Look-ups in named tables: a row name and a column name give one cell, copied from the table.

doreza
fields: luvesu, tok, rizuv, dutudiv, dag, gog
zasusit: [0.9, 0.8, 0.7, 0.8, -0.5, 0.8]
lidifud: [1.0, 0.8, 0.7, 0.8, -0.7, 0.7]
ketemo: [0.7, 0.8, 0.7, 0.5, 0.3, 1.0]
niki: [0.7, 0.6, 0.6, 0.7, 0.5, 0.5]
dul: [0.7, 0.7, 0.7, 0.6, 0.5, 0.7]
robu: [0.7, 0.8, 0.7, 0.5, 0.5, 1.0]
lam: [0.8, 0.7, 0.7, 0.6, 0.1, 0.8]
fev: [0.6, 0.7, 0.7, 0.6, 0.7, 0.7]
pefotab: [0.8, 0.8, 0.7, 0.6, -0.1, 0.9]
tidi: [0.7, 0.7, 0.7, 0.7, 0.3, 0.7]

luvesu of dul = 0.7
dutudiv of lidifud = 0.8
rizuv of fev = 0.7
dag of niki = 0.5
luvesu of niki = 0.7
dag of zasusit = -0.5
dutudiv of lam = 0.6
tok of zasusit = 0.8
gog of robu = 1.0
dutudiv of niki = 0.7
gog of pefotab = 0.9
gog of zasusit = 0.8
tok of robu = 0.8
dag of dul = 0.5
rizuv of zasusit = 0.7

panilo =
|  | malovop | daludu | foveras | kun | teki |
|---|---|---|---|---|---|
| lanuva | 125 | 200 | 139 | 193 | 119 |
| bosufek | 120 | 117 | 187 | 172 | 132 |
| tep | 94 | 119 | 219 | 106 | 131 |
| tufodut | 190 | 107 | 191 | 172 | 204 |
| nog | 159 | 75 | 204 | 76 | 58 |
| fubi | 202 | 153 | 157 | 135 | 124 |
| rom | 131 | 119 | 244 | 152 | 169 |

What is the malovop of bosufek in panilo?
120
What is the daludu of fubi in panilo?
153
What is the kun of bosufek in panilo?
172
What is the teki of rom in panilo?
169
What is the teki of tufodut in panilo?
204
What is the teki of tep in panilo?
131

faf
|  | bos | vabe | dar |
|---|---|---|---|
| nizigi | 0.1 | 0.3 | 0.4 |
| mizagi | 0.8 | 0.1 | 0.3 |
| kam | 0.1 | 0.6 | 0.1 |
| voseto | 0.2 | 0.5 | 0.3 |
| beli | 0.2 | 0.2 | 0.3 |
| bilad | 0.2 | 0.2 | 0.2 |
| fiv | 0.4 | 0.7 | 0.3 |

mizagi, dar: 0.3
beli, vabe: 0.2
mizagi, vabe: 0.1
kam, bos: 0.1
voseto, dar: 0.3
mizagi, bos: 0.8
voseto, bos: 0.2

voro =
         sirami  nelivin  neregat   med  kefebi   tuv  kozi   sab
lon        7402     2460     4463  5596    6073  4004   609  4489
nofip      3241     5237     3877  3131    5054  5675  4106  3985
mazuriv    3172     5310     3845  3058    5120  5778  4102  3969
mukozu     3697     4462     3950  3632    4380  4638  4014  3978
rileg      7820      892     5271  7282    2592   432  2742  4751
pib        7534     2413     4484  5619    6203  4066   380  4488
buk        3370     5117     3933  3314    4901  5444  4241  4045

pib, kefebi => 6203
rileg, kozi => 2742
rileg, sab => 4751
nofip, nelivin => 5237
pib, kozi => 380
mazuriv, neregat => 3845
pib, nelivin => 2413
buk, kefebi => 4901
lon, kefebi => 6073

Table duge
|  | kovifu | nalimi | doril | kat | nasop | vob | mekidi | veg | tad | rabosi |
|---|---|---|---|---|---|---|---|---|---|---|
| suf | -4.5 | 9.3 | -44.6 | 5.5 | 21.6 | -46.2 | 0.3 | -38.1 | -8.5 | 39.2 |
| vup | 8.9 | -4.9 | 9.4 | -21.0 | -7.2 | -41.4 | -59.2 | -38.5 | -6.0 | -26.2 |
| sis | -16.6 | 25.3 | -1.8 | -28.3 | -8.3 | 8.0 | -34.0 | -63.5 | -10.6 | 4.6 |
| reseka | 28.9 | -26.0 | -31.7 | -2.2 | -16.4 | -8.0 | 85.0 | -10.2 | -11.2 | 35.7 |
| disam | -66.3 | -11.7 | -12.8 | -11.6 | -3.2 | -36.9 | -65.3 | 1.8 | -8.9 | -7.7 |
| miriniv | 26.8 | -12.1 | -39.5 | 4.7 | 8.6 | -8.5 | -54.5 | 38.6 | -6.7 | -11.4 |
| kuropa | 11.7 | -27.1 | -30.8 | 22.0 | -11.7 | -8.5 | -15.4 | -64.5 | -3.4 | -8.2 |
| ligos | -9.1 | 4.4 | 1.5 | -3.9 | -31.2 | 5.5 | -49.8 | -4.8 | -15.0 | -24.6 |
| sudod | -33.6 | -29.6 | 34.2 | -16.0 | -8.9 | -34.4 | 74.7 | -34.9 | -8.2 | -25.2 |
| gol | 41.9 | 3.4 | 15.2 | -17.3 | -32.0 | -22.6 | 89.2 | -19.7 | -13.4 | 13.6 |
| ligu | 0.1 | 8.6 | -21.5 | -25.6 | -19.1 | 39.9 | 51.4 | 26.7 | -7.9 | -9.5 |

What is the mekidi of suf in duge? 0.3
What is the kovifu of ligu in duge? 0.1
What is the kovifu of sudod in duge? -33.6
What is the kovifu of sis in duge? -16.6
What is the tad of sis in duge? -10.6
What is the nasop of gol in duge? -32.0
What is the mekidi of disam in duge? -65.3
What is the rabosi of disam in duge? -7.7
What is the kat of ligu in duge? -25.6
What is the doril of suf in duge? -44.6
What is the rabosi of miriniv in duge? -11.4
What is the kat of suf in duge? 5.5

zat =
	buvabe	feto	gubu	ded	davep
rigomik	33	194	114	182	79
mekat	187	57	147	62	162
neninop	198	51	139	66	174
kul	203	43	145	68	169
toneku	216	61	124	68	149
komovo	50	187	102	183	75
tutupag	35	196	112	171	84
zap	193	43	139	69	170

davep of kul: 169
feto of neninop: 51
buvabe of toneku: 216
feto of kul: 43
feto of komovo: 187
gubu of zap: 139
feto of zap: 43
ded of kul: 68
buvabe of zap: 193
buvabe of komovo: 50
feto of toneku: 61

tigifeb =
	vog	moba	semule	fivakam	dom	loma	nikudid	bopa	mokenul
veger	133	115	116	155	161	72	87	84	83
ronuv	83	96	75	94	48	58	39	66	194
mogulot	115	125	105	116	140	97	105	150	100
damaned	135	108	109	156	166	66	84	84	95
nuba	116	123	125	129	157	98	110	109	63
sape	110	140	118	161	90	44	9	169	89
mim	37	112	102	70	76	132	67	130	63
kebatib	154	92	78	144	173	64	112	69	145
kagim	135	57	34	69	95	158	143	43	140
fafekom	82	116	38	20	91	154	108	127	92
depora	102	136	85	118	86	79	33	133	91
tutas	46	117	171	152	47	36	91	88	69
ruzaf	133	113	110	154	163	70	86	87	88
nazafu	40	92	138	116	42	113	137	42	71

mokenul of fafekom = 92
nikudid of tutas = 91
dom of mogulot = 140
dom of veger = 161
loma of ruzaf = 70
dom of sape = 90
mokenul of mogulot = 100
vog of depora = 102
semule of veger = 116
Row with the largest mokenul: ronuv

Table zelo
fields: regeru, rivakel, dozagol, semevil, goso
beb: [2317, -19, 1583, 1708, 3667]
tedetik: [3251, -840, 1405, 1895, 4235]
sagupu: [-1192, 552, -76, 655, -1450]
beso: [3140, -2858, -1276, 1735, 3239]
kiv: [4729, -4930, 5985, -6265, 308]
bir: [4681, -3105, -522, 2043, 5986]
goba: [-1957, 948, 234, 268, -3079]
zimad: [2902, -1322, -147, 1441, 6158]
saz: [4835, -4080, 2027, -1951, 8600]
ruditup: [3029, -3720, 418, 4758, -3500]
lutuzu: [3685, -3855, -2952, 4956, 494]
puf: [-9134, 6634, 3900, -5008, -6105]
fafib: [5024, -4022, -1082, 1507, 6540]
nit: [1906, -186, 1127, 1261, 3641]

bir, rivakel: -3105
puf, goso: -6105
bir, goso: 5986
kiv, dozagol: 5985
bir, semevil: 2043
fafib, goso: 6540
sagupu, goso: -1450
sagupu, semevil: 655
ruditup, goso: -3500
tedetik, goso: 4235
ruditup, semevil: 4758
puf, semevil: -5008
goba, regeru: -1957
zimad, rivakel: -1322
fafib, semevil: 1507
zimad, regeru: 2902
ruditup, dozagol: 418
fafib, regeru: 5024
saz, semevil: -1951

rufomu:
|  | vof | rof | ver | sogina | zelutab | vedesuz | goranib | bom | vefir | laneku |
|---|---|---|---|---|---|---|---|---|---|---|
| zategi | 581 | 668 | 513 | 561 | 396 | 427 | 469 | 487 | 410 | 437 |
| gan | 322 | 687 | 496 | 488 | 277 | 431 | 393 | 629 | 594 | 519 |
| zilan | 522 | 733 | 418 | 466 | 445 | 499 | 532 | 407 | 326 | 600 |
| seri | 533 | 737 | 430 | 478 | 459 | 505 | 550 | 417 | 331 | 585 |
| noz | 468 | 579 | 416 | 423 | 462 | 437 | 483 | 435 | 428 | 566 |
| bet | 567 | 589 | 486 | 516 | 548 | 517 | 586 | 458 | 423 | 514 |
| furif | 402 | 782 | 584 | 580 | 286 | 511 | 475 | 716 | 602 | 459 |
| vizal | 599 | 651 | 495 | 546 | 526 | 555 | 614 | 442 | 367 | 525 |
| gisa | 430 | 578 | 394 | 395 | 434 | 409 | 455 | 441 | 450 | 577 |
| bes | 620 | 653 | 496 | 546 | 516 | 573 | 598 | 415 | 353 | 517 |
| fik | 648 | 672 | 661 | 745 | 502 | 622 | 653 | 533 | 402 | 402 |
| tar | 476 | 581 | 499 | 516 | 724 | 204 | 706 | 562 | 419 | 456 |

bes, vedesuz => 573
zilan, laneku => 600
fik, zelutab => 502
fik, ver => 661
tar, rof => 581
gisa, laneku => 577
tar, laneku => 456
gisa, sogina => 395
Which row has the largest sogina? fik

